a = [-0.53 -4.55 -5.80  3.48  1.14]
a[-5] = -0.53
a[-3] = -5.80

data =
[[ 5.47  5.24  2.58 -0.40 -5.78]
 [ 0.55  1.52  1.20 -3.13 -1.37]
 [-1.97  0.29 -1.63  1.10  4.82]
 [-1.77  3.64  0.26  4.43 -1.88]]
data[0][-5] -> 5.47
data[:, 1] -> [5.24, 1.52, 0.29, 3.64]
data[-1][1] -> 3.64
data[-1][0] -> -1.77
data[2][4] -> 4.82
data[1][-3] -> 1.20
data[2] -> [-1.97, 0.29, -1.63, 1.10, 4.82]
data[1][-5] -> 0.55
data[-2][1] -> 0.29
data[1] -> [0.55, 1.52, 1.20, -3.13, -1.37]
data[3] -> [-1.77, 3.64, 0.26, 4.43, -1.88]
data[2][3] -> 1.10

A = [-2.09 -4.90 -4.05  4.53  4.87 -1.57 -1.98]
A[0] => -2.09
A[2] => -4.05
A[3] => 4.53
A[4] => 4.87
A[1] => -4.90

x =
[-0.38  3.88  2.33  1.90 -0.47  6.19  4.56  5.35  5.59 -1.62 -2.23 -0.36
  5.74  2.35]
x[0] = -0.38
x[5] = 6.19
x[1] = 3.88
x[3] = 1.90
x[8] = 5.59
x[11] = -0.36
x[13] = 2.35
x[12] = 5.74

M = [[-1.24, -0.77, 2.65, -0.01, 3.01, 4.84], [1.47, 0.10, -2.24, -0.85, -1.07, -3.04], [-0.34, 2.28, -2.28, 1.18, -0.92, 0.87], [2.19, 0.08, -3.96, -0.17, -3.60, 1.95], [1.27, -0.05, -3.44, -1.01, -4.07, -4.66], [-0.87, 0.34, -4.52, -0.53, -5.10, -0.60], [-0.05, 0.79, -0.34, 0.92, -0.31, 2.02]]
M[0, 0]: -1.24
M[2, 1]: 2.28
M[4, 0]: 1.27
M[:, 0]: [-1.24, 1.47, -0.34, 2.19, 1.27, -0.87, -0.05]
M[:, 4]: [3.01, -1.07, -0.92, -3.60, -4.07, -5.10, -0.31]
M[:, 5]: [4.84, -3.04, 0.87, 1.95, -4.66, -0.60, 2.02]
M[3, 4]: -3.60
M[6, 1]: 0.79
M[0, 3]: -0.01
M[3, 0]: 2.19
M[3, 2]: -3.96
M[6, 0]: -0.05
M[5, 0]: -0.87
M[3, 5]: 1.95
M[3, 3]: -0.17
M[6, 2]: -0.34
M[2, 4]: -0.92
M[1, 0]: 1.47
M[2, 0]: -0.34
M[2]: [-0.34, 2.28, -2.28, 1.18, -0.92, 0.87]
M[0, 2]: 2.65
M[:, 2]: [2.65, -2.24, -2.28, -3.96, -3.44, -4.52, -0.34]
M[0]: [-1.24, -0.77, 2.65, -0.01, 3.01, 4.84]
M[6]: [-0.05, 0.79, -0.34, 0.92, -0.31, 2.02]
M[4, 5]: -4.66
M[2, 2]: -2.28
M[0, 5]: 4.84

B =
[[ 0.52  1.96  0.11  0.50  1.08]
 [ 2.20  0.95 -0.36  0.51 -0.05]
 [-0.38  3.35 -0.53 -0.38  0.13]
 [-1.17  4.66  2.09  0.22  0.32]
 [-0.51  2.78  5.02 -0.68  0.50]
 [-0.75  0.56  0.44 -0.76 -0.04]
 [ 0.85 -2.33 -1.38  0.15 -0.09]
 [ 0.96  0.37 -0.36 -1.18  0.20]
 [-0.26  2.07 -0.04  0.29  0.93]
 [ 0.48 -0.62 -0.32  0.62  0.07]
 [ 0.43  5.54 -1.55 -0.58 -0.43]
 [ 1.30  0.60 -0.18 -0.35  0.23]
 [-0.43  2.99 -0.93  0.43  1.11]]
B[-13][-5] -> 0.52
B[8][3] -> 0.29
B[-4][-3] -> -0.32
B[10][-2] -> -0.58
B[-9][3] -> -0.68
B[11][-3] -> -0.18
B[-6][-1] -> 0.20
B[7][2] -> -0.36
B[:, -1] -> [1.08, -0.05, 0.13, 0.32, 0.50, -0.04, -0.09, 0.20, 0.93, 0.07, -0.43, 0.23, 1.11]
B[3] -> [-1.17, 4.66, 2.09, 0.22, 0.32]
B[3][-3] -> 2.09
B[3][-5] -> -1.17
B[-3][-3] -> -1.55
B[-12][3] -> 0.51
B[-2] -> [1.30, 0.60, -0.18, -0.35, 0.23]
B[-4][-5] -> 0.48
B[7][3] -> -1.18
B[8][2] -> -0.04
B[-9][-1] -> 0.50
B[-2][-1] -> 0.23
B[-2][-2] -> -0.35
B[1] -> [2.20, 0.95, -0.36, 0.51, -0.05]
B[12][3] -> 0.43
B[-4][-1] -> 0.07
B[-10][1] -> 4.66
B[:, 1] -> [1.96, 0.95, 3.35, 4.66, 2.78, 0.56, -2.33, 0.37, 2.07, -0.62, 5.54, 0.60, 2.99]
B[:, 3] -> [0.50, 0.51, -0.38, 0.22, -0.68, -0.76, 0.15, -1.18, 0.29, 0.62, -0.58, -0.35, 0.43]
B[-7][1] -> -2.33
B[7] -> [0.96, 0.37, -0.36, -1.18, 0.20]
B[5][-4] -> 0.56
B[-13][-4] -> 1.96
B[-11] -> [-0.38, 3.35, -0.53, -0.38, 0.13]

grid =
array([[ -4,   0,  -1,  -7],
       [ -9,  -1,   0, -18],
       [ 10,   2,  18, -26],
       [-16,  -1,  11, -27],
       [  2,   0,   5,  -2],
       [ -3,  39,  23,   6],
       [-19,  19,  16, -41]])
grid[0][0] => -4
grid[0][1] => 0
grid[5][2] => 23
grid[4][3] => -2
grid[4] => [2, 0, 5, -2]
grid[:, 3] => [-7, -18, -26, -27, -2, 6, -41]
grid[5][0] => -3
grid[5] => [-3, 39, 23, 6]
grid[1] => [-9, -1, 0, -18]
grid[5][1] => 39
grid[6][2] => 16
grid[4][0] => 2
grid[0] => [-4, 0, -1, -7]
grid[3][1] => -1
grid[4][2] => 5
grid[4][1] => 0
grid[2][3] => -26
grid[6][1] => 19

m =
43,56,50,46,37,82,51,63
45,48,43,67,22,40,40,43
44,45,39,75,22,43,35,39
43,60,56,53,43,64,50,56
43,56,59,57,45,58,50,54
43,46,72,74,52,37,44,50
44,73,48,47,39,61,49,53
43,52,50,47,37,85,52,65
44,83,46,44,40,59,47,51
Rows and columns are counted from 0.
(0, 0)	43
(8, 7)	51
(1, 1)	48
(2, 5)	43
(6, 4)	39
(8, 3)	44
(4, 2)	59
(1, 6)	40
(3, 6)	50
(6, 1)	73
(4, 1)	56
(2, 0)	44
(5, 3)	74
(2, 3)	75
(8, 1)	83
(8, 5)	59
(4, 4)	45
(2, 1)	45
(6, 6)	49
(8, 2)	46
(7, 4)	37
(6, 2)	48
(5, 5)	37
